cols: G Y J H P Q
[ 37  37  15 -46  33   0]  F
[-20 -46 -47 -64  57 -20]  D
[ 91 -41 -46  41 -21 -24]  A
[-24   7   3 -45  48   1]  K
down: [-20  91 -24]
G
count F: [-46]
1
then: [-41 -46]
[41]
count D: [-20]
2

cols: fasor fotid san viv som bas gofa Mogi
[ -1   2  -1  32 -10   7 -11  -6] : C
[-19  20  -1  -3 -16   8   3  20] : N
[ 49  58   1 -12  29  26  10  13] : S
[59 -6  2 39 18 38  7 12] : T
[ 3 17  0  4 17  8 12 48] : Z
[-19  20  -1 -91  -5  10 -12 -41] : M
[ 10 -55   0 -47 -11  20  -1   1] : R
[-50 -61   0  12 -20 -29  -3  38] : L
[-26 -26  -2 -68 -14 -11  -8 -19] : W
[ 22  43   0 -12   6   8  -5 -51] : B
[ 10 -55  -1 -47 -11  20  -1   1] : V
which: [-19  20  -1 -91  -5  10 -12 -41]
M
tags:
[8] -> J812
[-6] -> J388
[48] -> J645
[1] -> J42
[47] -> J167
[49] -> J637
[12] -> J649
join Z 8: 
J645
then: [  7 -11]
[-6]

cols: fesak kos sobu rodi Sofug mamer
[ 4 -5 -1  3 -7 -3]  Vidi
[-48 -36 -10 -48 -61 -86]  sof
[  0  -6   6  -5 -14  -7]  kap
[-64 -36 -61 -48 -10 -39]  getev
[-10  -8 -23  -6  -1 -11]  geg
[-20 -39  -3 -36 -54 -46]  Tepu
[-1 -1  0 -1 -1 -1]  dunu
[-59 -28 -50 -43  -5 -28]  vavat
[14 -6  0 12 -8 -1]  Buzer
[ 1  2 -1  0 -2 -1]  leko
[-2 -8 -6  0 -9 -5]  zegid
then: [-36 -61 -48 -10]
[-39]
down: [ -3 -86  -7 -39 -11 -46  -1 -28  -1  -1]
mamer
down: [ -5 -48]
rodi
which: [ 1  2 -1  0]
leko

cols: Zes bim nobo Fip mon Zilu
[ 24  -9 -57  26  11 -19]  bul
[ 5  8 34 -7 49 24]  tatov
[ -4  -5 -45   7   1  -9]  lile
[  8   5 -88 -88  31 -88]  lopo
down: [ 1 31]
mon
count lopo: [-88]
3
then: [8 5]
[-88]
key -> tag
[23] -> J863
[25] -> J886
[-9] -> J796
[-8] -> J653
[24] -> J389
[5] -> J600
join tatov 6: 
J389
down: [ 24  -9 -88]
Zilu

cols: gesa fetu natub zelan vuv bizuz pov ruli
[-55  -2 -20 -21  16   5 -55  22]  vel
[ 51   7 -26 -15  14  -3  14  15]  lakos
[ 38 -63 -31 -18 -33 -12  49   4]  Numam
[ 25  12 -31 -18   3   9 -29 -30]  Lolek
[ 46 -21 -30 -45 -34 -14 -30 -38]  pado
[ 29 -39 -24 -46   1  10  37  19]  lok
[-39  50  85   3  36 -10 -57  29]  kebi
[-18 -31 -63 -33  38  14  15  14]  Fesu
[-27  31 -15 -50 -46  24 -15 -17]  nusop
[-2  4 21 -3 25  1 23 33]  taba
[ 10 -39 -32 -13 -51 -12 -33  -3]  dib
[ -3   5   6 -21 -38  -3 -31 -30]  puzu
down: [ 14 -33   3 -34   1  36  38]
vuv
count Fesu: [-33]
1
which: [ 38 -63 -31 -18 -33]
Numam
key -> tag
[-47] -> J728
[-46] -> J745
[15] -> J361
[33] -> J735
[20] -> J608
[14] -> J303
[19] -> J902
[18] -> J39
join lok 8: 
J902

cols: gib gubab subug zavoz bofi pabas zulat rufig rit
[ -2 -12   7   3  -2  12 -29 -17 -17] : Betol
[  3  36 -26  -3  -2  12  10 -17  -6] : somoz
[  3  -5 -30  -8  68  12  10 -17  18] : bam
[-11 -21  40  -3  -2 -18  10  48 -17] : vepeb
[ 16 -20   7  -3  -2  15  10  37 -15] : Suti
[ 41 -12   7  -8  -2  12  10 -18 -17] : Rupon
[  3 -12   7  -2 -38  19  10 -17 -17] : pevu
Table of tags by key:
[-18] -> J394
[-17] -> J387
[37] -> J904
[12] -> J687
join Rupon 8: 
J394
which: [ 36 -26  -3]
somoz
which: [  3  -5 -30  -8  68  12  10 -17  18]
bam
down: [-8 -3]
zavoz
which: [ 7 -3]
Suti

cols: nefar zuzek latov siki
[0 1 0 1] = fime
[ 33   0 -83 -43] = lov
[-15  -2  20  -6] = datu
[  1  15  23 -13] = kovi
[ 1 -3  2 -2] = fanu
then: [-15  -2]
[20]
down: [1 1]
nefar
which: [ 15  23 -13]
kovi
which: [0 1 0 1]
fime

cols: dozez gufo masu monef pupud gog
[ 58  60  -1  18  -9 -12] = Mis
[-22 -95 -22 -29   6 -63] = fek
[-22 -14  27  50 -31 -83] = Pefa
[ 23  -8 -60  -3   2 -20] = bape
[ 11  -8   4 -63  27  87] = zere
[-21 -23   9  -7  29 -17] = tarar
[ 71  85 -22  26  -2  28] = Gatup
[ -7   0 -24 -62  38  70] = sus
[-85 -70  18 -40  21  45] = pem
[ -7   2  -4 -45  19  12] = zoz
key -> tag
[9] -> J966
[-4] -> J839
[23] -> J8
[-60] -> J646
[-3] -> J140
[-61] -> J227
[-22] -> J28
[-1] -> J975
[-59] -> J815
[-24] -> J629
join bape 3: 
J646
count fek: [-22]
2

cols: fudo Nedom fekas nirep liko Fik Zos Teda
[-24  39  79  12  24   8  35 -19] : U
[-24  -5  24  79  12   1 -36  -3] : E
[-14  35  24  12  79 -19  39   8] : X
then: [24 79 12]
[1]
which: [ 35  24  12  79 -19  39   8]
X
down: [8 1]
Fik
tags:
[38] -> J230
[-36] -> J374
[39] -> J466
[78] -> J870
[34] -> J509
[35] -> J596
[79] -> J493
join U 7: 
J596
which: [-24  -5  24  79  12   1 -36  -3]
E

cols: Vidan mer Neb sarud
[ -7 -26  42   3] = nesu
[13 54 55 -3] = rig
[-26 -26  39  10] = ranop
[ 13  54 -56 -25] = tib
which: [13 54 55 -3]
rig
count rig: [54]
1
tags:
[2] -> J512
[3] -> J988
[-7] -> J635
[-25] -> J983
[-8] -> J60
join nesu 4: 
J988
count ranop: [-26]
2

cols: dagip dalan siti Gis
[-33 -58 -26 -58]  Gemag
[ 11  14  28 -25]  Gipaf
[ 13   7 -55   7]  vivu
[ 16 -23 -41   1]  Zot
count Gemag: [-26]
1
Table of tags by key:
[28] -> J562
[-41] -> J78
[-33] -> J97
[-34] -> J193
[-26] -> J884
[27] -> J120
[-25] -> J982
join Gemag 3: 
J884
count vivu: [13]
1
down: [-33  11]
dagip
which: [ 16 -23 -41   1]
Zot
then: [  7 -55]
[7]

cols: pidok Sidu kebir muvis gilor zel Sidef Por medag famuv
[ -9 -27 -41 -41  20   8 -34 -63  11 -42]  Dugab
[ 14  29   6   7 -10 -12  29  18 -10  18]  robag
[-30 -68 -55 -26  27  17 -75 -63  11 -73]  nuf
[ -1 -54 -57 -35  31  -4 -56 -60  -6 -61]  bupu
[ 25  67  41  12 -12 -12  57  49 -21  64]  pev
[ -9 -27 -41 -12 -12  12  57 -63  11 -29]  Dumu
tags:
[12] -> J386
[8] -> J292
[13] -> J961
[7] -> J947
join pev 4: 
J386
which: [ 12 -12 -12  57]
pev

